.03, -.37, -.46, -.20, .03, -.14
.01, -.11, .34, -.54, -.40, -.55
=> -.55

.00, .58, .05, -.44, .49, -.65
-.48, -.01, .12, -.39, .43, .27
.04, .11, .18, .21, -.60, .64
=> .27

-.68, -.12, .53, -.23, .29, .39, .55
.37, -.54, .50, .47, .43, .02, .19
.18, .37, -.08, -.09, .44, .47, -.57
=> .19

-.57, .29, -.30, -.08, -.17
.12, -.20, .05, .02, .08
=> .08

-.03, .52, .28, -.17, -.24
.10, -.21, -.45, -.18, -.03
=> -.03

-.55, .26, .38, -.31, -.32
.59, -.28, .03, .51, .22
.39, -.19, .58, .20, -.30
=> .22

-.38, .43, .03, .35, .13
-.12, .04, -.28, -.11, -.26
.53, .09, -.47, .55, .22
=> -.26

-.36, -.19, -.37, -.44, .11, .09
-.27, -.14, .25, .10, -.33, -.31
.33, .22, .41, .31, .37, .67
=> -.31

-.38, .02, -.46, .18, -.36, .04
-.11, -.02, .24, -.17, -.04, -.61
=> -.61
---
-.54, -.21, -.18, -.12 -> -.12, -.54

.52, .04, -.51, .21
-.08, -.17, -.15, -.49
-.67, .18, -.08, -.30
-> .21, -.67

-.08, -.63, -.16, -.58, -.04, -.02, -.15
.08, .49, .45, .46, .08, -.07, .17
-> -.15, .08

.13, -.16, .03, -.50, .67
-.16, .70, -.21, -.43, .06
-> .67, -.16

.10, -.60, .05, .29, -.55, .34, -.12 -> -.12, .10

.15, -.29, -.66, -.41, .17 -> .17, .15

-.13, .05, -.34, -.61, -.48 -> -.48, -.13

-.32, .12, -.29, .37
-.29, -.42, -.10, -.29
-.12, .54, .23, .14
-> .37, -.12

-.60, -.56, -.71, .23, -.48, -.51, .63 -> .63, -.60

-.11, .52, -.68, -.45, .68, -.21, .59
.11, .23, -.25, -.03, .20, -.58, -.50
-.43, .61, -.52, .09, -.55, .29, -.20
-> .59, -.43
---
[[-.51  .29 -.34  .30 -.26  .19 -.41]
 [-.31 -.36  .46  .62 -.64  .61 -.08]] out -.64

[ .29  .38 -.68  .40  .23 -.67  .48] out .23

[ .32  .00  .02 -.37  .16 -.20  .56] out .16

[ .22  .59 -.10 -.12  .21 -.18 -.27] out .21

[ .70  .10  .42  .07 -.60  .31] out .07

[-.06 -.38 -.40 -.29 -.54] out -.40

[-.20  .04  .14  .21 -.04  .17 -.53] out -.04

[-.41 -.48 -.49 -.51 -.07 -.58] out -.51
---
[[  67.63  170.15 -150.22  141.14  -20.43]
 [ -93.45   20.16   -9.59   -0.71  -82.57]
 [   7.04   95.92  -73.70   72.23  -21.48]]
95.92

[  96.9   31.7   21.9  -11.2 -125.9]
21.9

[[ 0.527 -0.600  1.021 -1.107]
 [ 0.885  0.007  1.157 -0.699]]
0.885

[ 122.0 -104.0  -52.2  -22.0 -142.1    6.6  174.9]
6.6

[[-151.733  145.566  -60.628 -184.366 -118.818 -161.153]
 [ 102.679  -98.454   68.964  167.185  -36.791   21.910]]
102.679

[[ -29.6   93.7  -44.4  -43.0]
 [  80.4  113.9 -136.4   68.5]]
80.4

[ 18.0  10.5  -2.8 -18.7   8.1  -3.2 -12.7]
8.1

[-0.12 -0.07  0.17  0.19  0.12]
0.12
---
.47, .20, .27, -.01, -.53, -.16, -.28
.41, -.16, .22, -.03, -.45, -.28, -.11
-.15, -.15, .23, .24, -.07, .19, .10
→ -.28

.00, .30, -.32, -.11, .08, -.03
-.04, .21, -.52, -.07, .10, .23
.66, -.40, -.18, .01, .03, -.04
→ -.03

.05, .15, .26, .11, -.11, .05, -.16
.26, .13, -.09, -.05, .42, -.53, .05
.01, .12, .15, .06, -.11, .06, -.10
→ -.16

-.06, -.12, -.22, -.16, -.09, -.23, .00
-.31, -.56, -.30, -.49, -.39, -.58, -.10
-.10, -.24, -.35, -.30, -.18, -.40, -.02
→ .00

-.10, .11, -.41, .06, .06, -.43, .05
-.20, .40, .37, .00, .10, .54, .00
.56, .26, -.15, .09, .11, .31, -.06
→ .05

.01, -.13, -.06, .00, .73, .23, .01
-.67, -.52, -.43, .19, -.47, .29, .52
.36, .27, .22, -.10, .46, -.08, -.29
→ .01

-.02, .04, -.16, .14, .58
-.09, -.12, -.09, .07, .70
-.29, .42, -.01, -.01, -.16
→ .58
---
  72.0  -186.3    68.9  -140.4   -58.0    96.8
 187.1    92.3    96.2    19.3  -130.8   -11.0
Answer: 68.9

 -2.8   -2.7    1.6    4.0    2.8
-22.1  -16.5    4.9   20.8   10.1
 -5.9   -4.8    2.0    6.7    3.3
Answer: 1.6

 1.24   1.41  -1.46   1.29 Answer: -1.46

 1.74   1.28  -1.27   0.46 Answer: -1.27

 -60.228  -177.490    99.857   -32.843   -86.921 Answer: 99.857

 0.36  -0.34  -1.38   1.98  -1.43
-0.88   0.78  -0.17   1.34  -0.95
Answer: -1.38

 -98.220  -115.238    80.100   165.235 Answer: 80.100
---
[ .18  .25  .22  .43 -.72  .56 -.61]	-.61
[ .19 -.42  .25 -.46  .10  .66]	.66
[-.17  .69  .13 -.38 -.27  .06 -.46]	-.46
[ .45  .01 -.64 -.53 -.31]	-.31
[-.72 -.11  .15  .65 -.41]	-.41
[-.32 -.64  .00  .68 -.23 -.26 -.72]	-.72
[-.44 -.62 -.08 -.37]	-.37
[-.23 -.08  .09  .55  .04]	.04
---
20,62,39,40,43
23,59,97,78,96
-> 97

154,602,775,271 -> 602

1827,8853,1408,8919,8155,3860,4165
3669,7162,3146,7440,7377,3093,2987
6588,3121,7240,2868,3034,7207,7249
-> 3034

312,786,815,203 -> 786

310,631,636,526
331,563,703,512
883,399,245,474
-> 399

117,147,35,52,254 -> 35

5,2,1,7,1
7,1,0,1,3
-> 0

-26,31,-37,-6 -> 31

2740,7978,8331,4630,7092,2234
2604,7453,7958,5178,6975,2843
4409,5372,5413,5883,5842,5728
-> 5883
---
.17, -.15, .00, -.07, -.16
.13, .00, -.40, .00, .22
.06, -.20, -.35, -.52, .35
-> .06

.27, .47, .14, -.44, -.05, -.64, .18 -> .14

-.42, .52, -.31, .34, .13, -.64, -.46 -> -.31

-.19, -.20, .18, .19, -.17, -.19
.49, .45, -.29, -.31, .58, .45
.44, .42, -.08, -.09, .48, .39
-> .42

-.01, -.37, .56, -.08, -.01, .11, .07 -> .56

.32, .04, -.31, -.66, -.38, .71 -> .04
---
[-378 -761   31 -269  607 -425  261] -> 261
[-161  957  825 -577] -> -577
[108 356 889 913 202 143] -> 143
[83 85 37 50 10] -> 10
[4589 1320 6928 4067 8262 1074 7661] -> 7661
[-554  739 -606 -626 -718  623  829] -> 829
[62 57 24 68 52 95] -> 95
[3424 8218 8734 5537 2393 4610] -> 4610
[ 6 98  3 95] -> 95
[457 237 200 296 822] -> 822
---
[184 156 149  57 195  96] -> 96, 184

[[684 306 945 840 179 726 531]
 [728 457 918 864 237 696 559]
 [731 397 967 805 211 726 671]] -> 531, 731

[-31  22 -10  14  32 -18] -> -18, -31

[ 15 -26  20 -13  49] -> 49, 15

[96 50 55  3] -> 3, 96

[167 146  20 204   9 197 223] -> 223, 167

[[3 7 1 7 7 5 8]
 [1 3 7 3 2 7 6]] -> 8, 1

[8 1 4 7] -> 7, 8

[[8732 4228 5238 2555 5233 2659]
 [3094 5388 7381 5521 2206 5641]] -> 2659, 3094
---
-.04, .14, .30, .52 Answer: .30

.25, -.17, .02, -.13, .68
-.09, .12, -.08, .19, .53
Answer: -.08

-.04, .20, -.16, .13, .55, -.20
.17, .26, -.23, .11, .64, .14
Answer: -.23

.08, -.25, .26, -.53 Answer: .26

-.52, -.17, -.10, .12
-.68, -.26, -.17, .04
Answer: -.17

-.22, -.21, .73, -.42, -.05
.06, -.02, .06, -.04, .01
Answer: .06

-.33, .37, -.61, .36, .39, -.47, .34 Answer: -.61

-.03, .25, -.07, -.11, -.37, .59 Answer: -.07

-.68, .37, -.11, .25 Answer: -.11

.49, -.38, -.28, -.19
.30, -.64, .00, -.19
.47, -.01, -.06, -.20
Answer: -.06
